Each row has a class, written after it.
[-125   40  104  481 -322   87   49  325   41 -108  208 -484 -383 -252
   98   60   91  -40  277  102  268  -23  272  416 -192  306  366   27
 -159 -294 -302  671   63  247  339 -226 -559  -13   98  147 -159 -261
 -122] : (56)
[ 129  -30  596  239  -16   70  103  397 -542 -255 -209 -125  331 -128
 -175  138  192 -302  247  -76   76  399  -35  279   59 -195  392  124
  489 -429  483 -676  -99 -219  121  -88 -186  278 -310 -346  -90 -155
 -217] : (98)
[-199   36  363  -44 -127   88 -255  124  263   75   72  -55   75   21
  149 -176  -99   85 -212 -288   19  -59  175  194  -47 -227   16   -3
 -162 -240  137   24 -229 -185  260  -40  565    8  249  176  -38 -159
 -118] : (56)
[ -82  131  361  -36 -322  113 -111  202  471   72   77 -134  291 -185
  225 -178  112  -32  133 -391  -72 -368  100   -3  108 -200  106 -198
 -123 -131    0 -286 -176  -42  378   29  423   69  158  362 -315  -81
   27] : (56)
[-153  205  175   75 -129   57  336  265 -330   -8 -264   54  170 -243
   28 -226  181  -17 -233 -128  -88    4 -339  293  230  -42  221 -119
  -38  -92  158 -369 -394  239 -539  388 -611   -4  229  -89   -8  -38
 -227] : (181)
[ 379 -480  -12   27  -29    9    2   98 -187 -274  230 -211 -416  331
 -392  578  179   26   32  468  217  296  -82  329  -40  -98  -80  289
  402 -249 -312  320  450  162  -58 -247 -321    3  153 -114  370   95
   97] : (10)
[  74 -356  167 -170  237  411 -558 -170 -298 -104   -7 -194  239  235
  269  306   55    6 -400  127  -37  198  508  297 -383  -53  -59  224
 -163 -551   38 -220   36 -129  253  135  318 -441   14   70  374  179
 -353] : (69)
[-539 -164  315  392 -330  -95  425 -146  -12 -146  157 -189 -384   46
  304 -292  374 -104   71  -89  209  -73 -141 -104   85 -155 -327  116
  188 -283 -125  640 -151  287  140 -268 -307   21  202 -193 -524  -90
 -207] : (10)
[-422 -207  -43  226 -525  322  234  -46  119  385  197 -224 -179    4
  174 -361 -189   52  -88  -90 -421  -73 -349  144  -51  396 -347 -100
 -125  -65  178  410  -23  219 -125 -179  159  153   98  139 -317 -180
 -281] : (34)
[-139 -116 -269 -197  -31  228 -143 -251  106  314  -14 -103 -172  253
  304 -228 -239  137 -150   11  -37  -94 -111  -76 -358  379 -224  275
 -424  216   38  309   84   -8 -133   21   56  -76  324  272 -112  -41
  167] : (181)
[-504  286 -336  -47  134 -347 -226   42   89  -38 -293   45   89 -412
  119 -205   28   45  -14   38   11 -201  411   73    7   76  353  205
 -658  295 -396  100 -141   99  544  -94  375   12  -48 -119 -297 -360
 -172] : (165)
[  10  248  118    8 -135 -496 -239  337  404   28  272  152  114   46
  -28  248   41  -33   21 -159  118   25  269 -848  118  148  373 -422
   62   51 -233  378    5   47  193 -200  245  255 -246  361 -254  -30
   89] : (149)
[-514 -213   51  376  210 -269   55  -20  -85   19  -19  461 -204  503
  150 -451  367  120   57  167  115  -66 -166 -251   -5  315 -341 -514
  134 -263 -206  267 -256  261 -177   45  250 -229  262  -65 -296  -16
   82] : (165)
[  68 -126  113   -5   50  391 -233  520 -179  380 -139  -75   45   81
  187 -447 -232   93 -184   73 -614 -147 -330 -126  179  180  104 -533
  -45 -424 -186 -150  -81 -210 -378  423  399 -382 -179  576 -160   41
  -87] : (98)
[-278 -370  206   -5   89 -243  124   77  166 -231   90  -33  348 -130
 -329  211  216 -126  379 -227  290 -180  -88  -13  143 -821 -191 -377
  696 -305  -89   59   68  -61   27    6  308  143  420  -82 -327  152
    4] : (125)
[ 156 -369 -285 -107   52  140  -63 -183  -94 -427  -42  182  221 -182
 -425  175  262 -471 -240  110  -52  661 -156 -147 -155 -220 -237  297
  155   66  155  318  352 -113  -65 -335  -10   23  174   75  154  570
   27] : (86)
[-154 -123  203 -243   47 -100   62  -86  -45  156  214  -91 -247  404
  641 -508  195   33  241  389  -82  209 -415 -362   71   12  217 -310
  484  -91 -105 -138 -114   53  414 -211  522 -531 -301  136 -598  -97
 -143] : (153)
[ -62  218    4  323 -353 -145   91 -289  177  341  -71  284 -177  110
 -162 -157 -144 -186  146   69 -198    4  245  -38 -117  536 -366   88
  -51  667   82  707   98  263  112 -376   77   64 -262   50   43 -256
 -211] : (98)
[  71  -40  440  236  103  356 -253  208   58   76   21  263   52  419
   69 -323 -128  323 -198   73  235 -222 -173  186  235   81  331 -232
 -231 -752  335  -59 -407   63 -512  629   32 -415  323  -52 -569 -238
 -452] : (95)
[  74  299 -365  -80   31   23 -121 -113 -136  -84 -167  385  124   32
 -262 -372  155    3 -147  214 -104  275 -310  420  158   65  234  -14
  -57    4  159 -554 -235 -215  401   46  572 -294 -221 -407 -356   76
 -146] : (56)
[   7  -13 -120   56  450 -298   21 -279 -126 -215 -516  501  -12  -66
 -222 -247  122 -377  -81  152  157  382  126 -607  252 -460  -13  192
  353  190  -80  139  -96 -394  164 -232  321 -229  101 -428 -104   43
  -19] : (181)
[ -60 -181  419  480 -136  -80  215 -137  232  -69  -26  245   42   49
  -51   85  300 -330  130 -126  372   74   66   -5 -203   60 -481    2
 -119 -218  261  495 -102 -158   37 -367  145  141  439 -175 -119   61
 -397] : (165)
[-117 -339  -16   43  512  121  -72 -339  135 -220   -4  257 -303  390
  362 -221  130   25   23  218   18  194 -321  -55  155 -351 -272   10
  331  -89 -183  122 -198  105  222  -88  456 -726  162  140 -167   68
   35] : (34)
[-230   96   43   76 -327 -302  222  128  108   73  187 -274  -35 -206
  156  287  -82 -198  -52   14   92 -353   -8  412   24   50  -37  -27
  115  337 -137   79  -16  361 -220 -435 -733   51 -167 -100  141  -92
 -176] : (10)
[  70 -268 -435 -165   38 -115 -535  -37 -260  140 -170 -117 -119  107
 -134 -155  265  240  -26  229   23 -156  245  -65 -185 -352  135 -110
  -79    1 -318  114  297   78  347  239  264 -368   14  -60  -35  261
  -34] : (86)
[ 255  -16  283  155 -145 -198 -195  115 -196   38 -251  -37  327   41
  -29  487  154 -286  375  -57   31   10  333 -342 -156 -261  349   49
  303  132  -21  503  178  165  351 -241   68  -34 -323  -40 -360 -172
 -429] : (69)
[ 149 -231  578   43  -74  171 -310  542 -147  118 -155 -169  146   91
  -98  442  157  198 -276 -283  -68 -326  681  129 -183 -493  -29  -96
  -50 -607  102 -383   51 -151  158  320   -5   41  255  217  192  -80
  -29] : (34)
[  29   93   30  -23  321   49   69  -86   17  292  143  355  236  194
   96 -241 -234 -223 -160 -187 -248 -198 -270   57  123  -96 -199 -578
   77  527 -273   25 -228  172  276 -298  899 -509   89 -134 -587   17
   48] : (69)
[ 314 -120 -233  138 -270 -323 -145  277   67 -138 -198   80  371 -191
   34   49  178 -110   67  300 -101  233  224 -278   39  380  609  211
 -196 -210  305 -496   83 -199  273   40  -16  281 -276 -200  141 -179
 -214] : (165)
[ 157  306 -267   97  -54 -368  371 -102  441   78 -156  372  391 -204
  212 -347 -134 -276  222    9 -372   21 -293  256  250  363  163  -27
  193  482  -31 -479 -158 -196   85 -128  -54  -35  -79  -10  -65 -300
   87] : (153)
[  71  193 -118 -226  484  182 -179 -486  281 -202   67  160  324  128
  217 -150  -86  243 -156  -21  119  173   93   78  161  -34  191 -188
 -422  241   47 -388 -431    8  350  308  579 -300    3   68 -122  366
  -89] : (69)
[-372 -280  641  207 -247   47  211   11  -38   27  -36 -141  335 -281
  187  -60  -72 -446   73 -427 -344   66 -606 -217   40 -168 -459 -185
  290    3  325  -17   22  -48 -262 -291   77  -15 -146  351 -184   46
 -311] : (153)
[  63 -290   65  255   -8   32  192 -275 -252  167 -132 -304  188   81
  246 -133   19 -269  133 -206  140  -14 -172  166 -299 -210   23  222
   81  204  283 -106 -152   88  163 -161 -365 -214  103 -145 -147  169
  -46] : (181)
[-228 -630 -297 -179  349  196  201 -264 -316 -154 -220 -154   59 -192
  -89  292   85 -385  -83  210   21  172 -260 -247 -125 -336 -393  157
  268  339 -285  538  384   70  -88 -447  115   -7  358  -39  151  265
   68] : (149)
[  80  -79  -31  166  168 -440   74 -109  186  -40  -82  377  -90  -47
 -132  -69  170 -241   84  167  294   82  -33 -174   71  -39  -58  161
   96  216   85  119  139 -259  230  -25  104 -142   92 -107 -228 -202
  -94] : (86)
[ 281  -34   88 -185 -128  139 -253  -71  238  319 -300    5    4  296
 -208 -135  -30   54 -283  401 -392   23  491 -285  -77   59  690  251
  -14  -47  -39  -83  210   73  -74 -114  -92  -80  -38  400  401 -218
 -180] : (165)
[ -61  256   46  101  388 -244 -153  336 -251   60 -578  239  -96 -113
  372   -5  438   84  173   72  168  -29  163 -370   74  -21  642 -137
 -198 -167 -193 -424 -355 -294  432  306  358 -135   99 -192 -261 -452
 -346] : (69)
[ 448  220  216  118 -368 -210  -19  567 -340  -42 -527  130  445 -122
 -136  222 -107   19   82 -156 -145 -147   89  609  -83  -95  -12   27
 -306  144  336 -330 -134   95 -159  386 -369   75  -79 -218 -148  -99
 -521] : (125)
[-209   58  394 -116  -42 -227 -102   35  169  -85  -96   -4  468  -71
  319  -10  -30  -88  213 -258  207  -54  182   39   68 -188 -145 -241
 -105  359  -82  179 -238  171  186 -308  591  267  130 -182 -306    4
 -318] : (165)
[-292 -361 -445 -136 -174  145 -122 -259  -89   85   26  -27  357  119
  151  -60 -380 -109 -405 -245 -213  247 -479  226 -189  243 -627   65
   72  -80  209   88 -103 -143 -409  106  160   16  270   91   -7  282
  -74] : (181)
[ 457  283 -194 -197  201 -381 -104  168 -144 -467  -59  616  215  342
  -20  632  -81   35 -383  103 -121   91 -115   34  -31 -243   44  155
 -300   69  278 -421 -258   26 -225  185  -78  -57 -428 -296  115  168
 -294] : (153)
[-109  -34  565  100   28  172  -45  142   -8 -139  -48  118 -190  292
  128  -43  197  -13  -78 -149   34  -36   14  273  118 -240 -219 -102
  413 -117 -236   40 -243  176  -25   86  250  -60  311   65   72 -170
   22] : (165)
[-202  -92  -49  -30  179  377 -152   12 -150   19 -145  143   54  -76
 -294  145   26  214 -889 -199 -293 -206  213  147   18 -312  -91  -25
 -175 -301   54 -214   45 -169 -352  461  -50   41  353 -120  405   71
   24] : (34)
[-392   76  193  117   61 -133  122  180   57  431   34 -162    9   61
  552 -293  134 -106  -32  -85  234 -547  261 -481   91  205  181 -320
   66    1  -98 -333 -325   82  124    7 -149  -85 -271  256 -424 -190
   92] : (125)
[ 104 -221 -380  -57 -326   52  196   53  288    3   53 -171 -407   11
  247  359  219  207  -58  312 -514   16 -285  107   83   97  -16  214
  -12 -106 -374  263  120   68   23  -38 -135  -48  288  -33  -21  -19
  -62] : (165)
[-216 -205  625  251 -269   58 -118   61  356 -467  627 -159 -240 -114
   68  154   38   64  108   36  337   11  194 -267  103  -70 -139  -81
  -56 -388  297  413  334  452  -82 -402 -316  182  -60   39  -50  -79
 -186] : (95)
[ 168  -41 -142  -84  342  255   78 -201  -93  293   73   85  111  129
 -103 -330 -195  -16 -145   37  149  -71  205  190   47 -250 -294 -438
  104  167 -169  302    9   69   11  -62  264 -268  108  156 -144  311
  101] : (181)
[   3  221 -360  277 -553 -217 -197   82 -276 -217 -161  -87  -94 -187
  -47 -316    3    9  497  108 -200  438  186  120 -138  219  143   -1
  -43 -164  386 -355 -329  -56  872    6  281 -131 -652 -336 -261   28
 -372] : (69)
[ 444  362 -474  -90   32  -68   13  202 -260  122 -395  141  351 -343
  120   44  -58 -401   49  -58 -248  119 -253  273  195   61  363  167
  148  526 -270 -404   34  120  444 -256  -36 -200 -412  108 -227 -307
  -57] : (69)
[ 260  -89  337 -111 -128   80  -97  -46  279  284  286 -166  406  199
  242    0 -191  186   84  -85  -27 -164 -136 -374  218  446  231    1
    6 -473   72 -140  152  -56 -409  310    9  137 -243  498  282 -246
  120] : (153)
[-395  127  447  328   -1   85    2 -225  191   39   71   88  334   32
   31 -382  138 -139  131 -401 -151 -199  -58  302  233  -22 -244 -128
  251   17  -25 -149 -132 -112  -42 -176  524  327 -201 -124  -72  -31
  123] : (181)
[ 228  219  306  146  -79   76  333  375 -422  108  106  -51   -9  115
  102  -86  -13  126 -130 -148 -139 -398    4 -178  198 -101  180 -371
   32 -215  148 -517 -183  179 -309   18 -454  205 -224 -642  -48    2
  214] : (98)
[-374    4  740  133 -166   58  -89 -141    9  213  -26 -420 -110  123
  269 -119   59 -223  318 -164    1 -245  381 -233 -109  -66  107  252
  218  347 -150  178   75  320  369 -403   30  129 -330  148 -371 -357
 -126] : (149)
[-338 -141 -418   78 -349 -524  105  -87  146  265   57  152 -214  418
   41  166   52 -124  -11  -96  181 -244 -588 -436 -182  293 -422  -15
  111  185 -164  506 -138  109 -294 -129   14  142  181   55 -200   -9
  -25] : (56)
[-261  -47  190  -41  189   77 -114  -18  -28 -282  228 -276  -98 -418
   67  132   63  -14  403  121  360  368   -2  540  110  119  -62  291
  -64 -214 -318  419   15  154  125 -187   84 -192  214  -86   13 -151
 -107] : (149)
[  72 -262   42   -6   53 -116 -321  -86 -151  313  -50 -296 -246  234
  227 -390  -43  352  161  133  -34   26   56 -603 -105  233  199  145
 -461 -189  -26 -100  -55   40  391  272  125 -662  -42  165 -164   39
  217] : (98)
[ 146 -175  294 -161  271  373  -52 -357 -304 -119   -2   90   21  174
  147 -416  -99 -206 -357 -109 -171  511 -276 -143  -48 -270 -528  180
  136 -171  194 -146   97 -207  137 -200  344 -446 -187  229 -103  282
  -49] : (95)
[-440  133   33  391  166 -513  309 -285  167  104  -10  -98  197 -545
 -167   43   73 -387  538 -322  436  -32 -102  129   89 -169   97   88
  132  678 -113  499 -116   10  323 -254 -150   87   31 -302 -725  -96
 -177] : (149)
[-288  461  515   64 -374  250 -112  177  -48  445 -119   97  220 -123
  -92 -237   38 -176 -410 -521  -63 -697  209  -11 -114    7  -32 -143
 -220  -32  441 -507 -142  -72 -303  184  -31  284 -240  221  141 -240
 -133] : (181)
[-312   23  519   89  203  215  193   71  294    5  255  -30   -5   27
   -2  294  206 -378  -50 -252  475 -385 -287  193  100 -183  -52 -169
  316  -86 -252  -40  -84  165 -320 -340 -352  -16  368  406 -269  -77
  103] : (153)
[ 200 -182  693 -221   65   34 -179  266  -48 -365   81 -142 -197  479
  195  232   45  367  285  344  413 -137 -392 -267  315 -428  359 -190
   53 -140  -10   84  -48  503 -190  254  106 -268  -33    2 -552  -93
 -416] : (95)
[ -49  -15  190   13 -268  -99 -293  -60   68  292 -298   90  -93  -13
 -102 -185   92  -70   84  371  -74   20  152 -481  172   97  341  320
 -151  127  290   53  -39  127   72  119   -7 -474 -370  160 -448 -219
 -528] : (153)
[ 165 -168  452  328 -564  284 -156 -120  245  281  156 -310  162   76
 -259  328   55 -274  -93 -584   19  120  421  140 -346  196 -125  181
  529 -103  146  154  240  119 -208 -250 -727  339  434  298  544   58
  191] : (125)
[ 143 -250  131  124  127   25  -48   14 -222   49   14  127  -10  408
  185 -603  -23  369 -114  136  -23  173 -390  106  166  -89   12 -138
  -40 -778  407 -271 -313 -280   85  330  425 -567  -25 -160 -299   48
  -31] : (86)
[ 240 -267 -132  334 -164 -152   62  264   10  -34 -133  276  202 -205
 -178  108   39 -331 -236  -62 -236  201  -41  -69   -2 -239  -33 -145
  329 -235   83  473  129 -142 -267 -135 -113   70  244  -77  270   32
 -271] : (165)
[ 127    0 -219  117 -100  -89 -152  181 -248  -85    9 -118   12   -6
  -31  233 -279  113  382  -38  -98  223  117  470 -106  209 -182  -35
   40 -149 -195  131  -51   34  286  -74  304   67  -76 -241   73 -167
  -70] : (69)
[ 249 -114 -208  140  108  141 -195 -187 -128 -398  -46  269   75  -86
 -329   34  208 -327  151  -73  -95  837 -133  261 -151 -158  -75  130
  509 -417   30   12 -173 -442  324   29  484 -371  260 -315  224  299
  -92] : (34)
[ 240  -95 -284  204  -75 -419  -53 -147  114 -126  152  269 -240  468
  268  -98  157   95    2  247  108  229  235  -30 -303 -113  128   14
  156 -167  201  215 -211 -129  364 -244   82 -187  120 -657   50   96
 -188] : (95)
[  19 -344  136  327 -154  319  144 -285   -8  552   94 -133   77  238
   32  -60 -110 -309 -413 -306   43  -18 -144 -192   66  136 -227   68
  401  363  113  533  -39  198 -124 -154 -271 -156   74  354 -160   88
  218] : (153)
[ 248  107  629   25  -69  220  226  415 -185  388   12 -177  288   86
 -224   16   91 -291 -238 -376 -151 -518  173  -25   61 -197  261 -304
  388  198 -260 -455  198  166 -105 -176  -87  384  -84  242  195 -186
  353] : (125)
[ -99  123 -103  -56  606 -144  162 -406  165 -469  -71  191 -400   40
 -269   48  210   56  655  431  381  275  521 -177   14 -143  222  166
  428  690 -342  277  323  290  396 -374 -236  137  224 -252  -45 -170
  595] : (69)
[-257   96   57   78 -394  -64   17  -60   86  126  -40  -94  193 -189
  175 -195  102   19   74 -360 -286   50 -152  271  -54   19   29   95
  131  -40   77   29  -58  -69  190  176  267  236   71  -54 -149 -262
 -332] : (125)
[ -35 -392  511  400  -22   61   16   14   16  122  -79   13 -275  118
  128  123  129   30 -150    1  107  -55   49 -242  -81  -29 -130  123
 -127 -371  202  346    2    2 -141  -44 -354 -428  533  -53  -17 -170
 -118] : (153)
[  18  -22 -445  250 -167 -287   41  -70  193 -107 -322  364  107 -354
 -216  283   87 -261  -80  100 -176  128  100  253  -30  -50 -243  148
  -42  238  120  265   99   19 -227 -274 -462   45   81  -40  367   86
 -429] : (10)
[-242 -408  144   47   44  228  -82  113 -225  187  -55  206   18  370
 -119 -246  167  112 -410  -64 -144   -4  -75 -804   15 -188  -63 -406
  309 -608   58  466  -16 -124 -228  211  458 -139  321  227 -161   93
  241] : (153)
[-272 -199  119  217  146  -98    3 -125  164 -465  -67   55   90  135
   37   17  308   91  149   18  291   52 -258   99   89 -352  243   46
    9 -207   -9  212 -172  160   65 -106  156   91  271 -111  -89   21
 -214] : (95)
[ 273  248  326  -37  103 -231  217  157  232  132 -408  230  111  128
  -53 -209  311 -325  548  253  184  -81 -184 -336  276  114  457  120
  258  522 -315   36   19   77  208 -189  186  -80 -195  486 -341 -407
   81] : (34)
[ -38   84  161  -88  334  -90 -254  314 -540 -128 -525  149  474   78
   -5  -43  159   -2 -119  307 -167  276  135  117  196 -211  413 -316
  112 -148 -178 -130 -154  -57  112   62  524 -179 -628    8 -205   48
 -595] : (34)
[ 179  351  -61  129 -349   12  -98 -162  162  323  143   52  286  -45
  -91 -619  -24 -307   69 -174 -220   47 -252 -300  -24  480  592  -16
  -53   52  248 -437  -89  -44  340  -52  121 -240 -448  163 -296  -60
   20] : (98)
[-265 -234   19   53  135  194 -165  -56   60  178  -96  102   71  100
   20 -312  100 -120  105   10   30  -62 -352 -530  -16  102   95 -153
  -47  -97  110  207 -143   29 -425   65  168 -253  134  351 -233  187
   36] : (10)
[  25 -304 -389  136 -100 -260  -36   29 -359 -292  -22   37  371  -85
 -229 -169  -12    9  239  176  151  500   36 -156  -19  -39 -123 -138
   73 -408  296  465  -88 -131  -19  -59  254  166 -145 -534   15  452
 -136] : (149)
[  22  -18  511  263  -34  325   33  350  -81 -355  148  303  222   34
 -361  191  174 -137 -662 -286 -176   71  -27   62  135 -417  166 -406
  350 -556  280 -212  -18    5 -180  135  -89  104  126  113  -54   44
 -138] : (95)
[  39 -176 -316 -173 -410 -335  -45  186  317  610 -129 -109 -122  298
   37  -87 -195  173 -546   26 -388 -645  119 -494   30  -57  183   76
  143  153  -81 -280  170 -231 -121  271  -19  282  -41  246  408 -347
  177] : (34)
[-226 -154  -94 -106 -166 -163   98   -3  231   92   24 -390  205   96
  216  -79  -95   48  359  -58   69 -197  -40  -79 -119   46  101  -16
   21    1 -102 -119   49   49  336 -115  154  352 -134  444 -248 -154
    1] : (34)
[ -22 -117  -53   67 -380  143  324 -114   54  634  389 -172  307  362
  559 -411  -74  147 -398 -355 -447 -529  257  526 -220  265 -287 -234
  260 -143 -135  126   67  164  466  -66  242   35  104  248  126 -368
  470] : (86)
[ 511  -74 -665   15 -791  -43   46  127  233  238  388   -6 -171  104
  125    5 -120  177 -119   13 -565  117 -207  280 -283  442 -344  239
 -157 -325   26  551  296  -66  -42  183 -136  118  128  122  171  -14
  -19] : (56)
[ -37 -412   20 -153 -187  141 -219  -46   99  -60  -47  -41 -387  529
   33 -276  156  276   79  446  127  169    9 -557 -130 -165   35  139
   31 -420   67  796   78   16   75  216  419 -127  279  268 -379   66
 -239] : (149)
[-294 -129   66   73 -193   47 -116  -32  218  209   97  243  192  170
  356 -577  248 -114 -257  108  -58  153  -73 -472    5  612    7  -75
  -73 -304  226  222 -170   -1 -116   13  256 -202   12  386 -200  -10
   22] : (165)
[  48  -17  -95  302 -155 -220  -51   67    6   35 -166  287  178   36
  -32  114  -93 -367  173  221   88   90  -85  -85 -140  737  -29   -8
  244   91   68  419   49  -34 -503  -68 -364  -54  -79    4  326 -200
 -123] : (149)
[-879    2  -83  317  -90  -19  -18    5   50  440 -110 -119 -191  118
  261 -434 -236  162  -77 -208 -211 -649  -75  283 -194  608 -226 -207
 -249 -111 -296  170 -293 -157 -213  251  273   65  227   63  -85 -478
   76] : (86)
